[[132 130 121]
 [147 149 121]
 [152 155 116]]
|
[[121 132 130]
 [121 147 149]
 [116 152 155]]

[[125 124 122 127 123 106 132 103 114]
 [117 136 144 129 142 138 115 148 113]
 [112 122 119 128 122 143 149 157 120]
 [113 137 136 130 135 140 113 144 117]
 [133 142 155 130 150 119 132 118 153]
 [117 136 145 127 140 136 134 139 123]]
|
[[114 125 124 122 127 123 106 132 103]
 [113 117 136 144 129 142 138 115 148]
 [120 112 122 119 128 122 143 149 157]
 [117 113 137 136 130 135 140 113 144]
 [153 133 142 155 130 150 119 132 118]
 [123 117 136 145 127 140 136 134 139]]

[[146 139 126 142 136 127]
 [131 126 122 146 127 117]
 [139 133 128 124 140 143]
 [128 126 109 121 143 126]
 [125 119 105 133 142 121]
 [116 116 123 139 119 115]
 [139 137 124 120 142 136]
 [130 118 130 149 126 132]
 [141 138 122 124 142 133]
 [118 126 138 115 118 132]]
|
[[127 146 139 126 142 136]
 [117 131 126 122 146 127]
 [143 139 133 128 124 140]
 [126 128 126 109 121 143]
 [121 125 119 105 133 142]
 [115 116 116 123 139 119]
 [136 139 137 124 120 142]
 [132 130 118 130 149 126]
 [133 141 138 122 124 142]
 [132 118 126 138 115 118]]

[[116 133 127 128 111  99]
 [132 131 111 136 132 134]
 [106 151 150 118 104 126]
 [123 150 145 116 138 151]
 [124 152 116 143 125 125]
 [112 142 146 132 105 135]
 [127 122 110 141 125 136]
 [129 102 126 120 126 113]
 [105 145 148 114 109 126]
 [135 118 106 132 132 145]
 [139 131 120 131 140 135]
 [135 111 100 138 136 129]]
|
[[ 99 116 133 127 128 111]
 [134 132 131 111 136 132]
 [126 106 151 150 118 104]
 [151 123 150 145 116 138]
 [125 124 152 116 143 125]
 [135 112 142 146 132 105]
 [136 127 122 110 141 125]
 [113 129 102 126 120 126]
 [126 105 145 148 114 109]
 [145 135 118 106 132 132]
 [135 139 131 120 131 140]
 [129 135 111 100 138 136]]

[[123 125 130 133]
 [130 150 122 129]
 [120 122 130 136]
 [124 132 131 129]
 [134 136 123 128]
 [129 121 129 132]
 [124 149 125 127]
 [131 144 123 128]
 [139 130 123 123]
 [122 123 131 132]
 [138 129 125 122]]
|
[[133 123 125 130]
 [129 130 150 122]
 [136 120 122 130]
 [129 124 132 131]
 [128 134 136 123]
 [132 129 121 129]
 [127 124 149 125]
 [128 131 144 123]
 [123 139 130 123]
 [132 122 123 131]
 [122 138 129 125]]

[[112 130 100]
 [113 143 125]
 [139 122 143]
 [100 143 148]
 [152 120 133]]
|
[[100 112 130]
 [125 113 143]
 [143 139 122]
 [148 100 143]
 [133 152 120]]

[[124 117 116]
 [113 139 143]
 [114 137 140]
 [137 124 117]
 [136 111 105]
 [137 126 120]
 [114 141 145]
 [126 115 114]
 [130 112 109]
 [132 111 107]]
|
[[116 124 117]
 [143 113 139]
 [140 114 137]
 [117 137 124]
 [105 136 111]
 [120 137 126]
 [145 114 141]
 [114 126 115]
 [109 130 112]
 [107 132 111]]

[[127 127 118 118 137 127]
 [126 126 122 111 124 146]
 [123 123 128 122 154 138]
 [118 118 143 132 119 119]
 [116 116 145 118 117 140]]
|
[[127 127 127 118 118 137]
 [146 126 126 122 111 124]
 [138 123 123 128 122 154]
 [119 118 118 143 132 119]
 [140 116 116 145 118 117]]

[[136 138 141 130 108]
 [110 104 131 143 128]
 [123 142 119 134 119]
 [123 126 140 101 118]
 [119 113 155 114 112]
 [121 125 118 121 141]
 [152 105 115 141 116]]
|
[[108 136 138 141 130]
 [128 110 104 131 143]
 [119 123 142 119 134]
 [118 123 126 140 101]
 [112 119 113 155 114]
 [141 121 125 118 121]
 [116 152 105 115 141]]
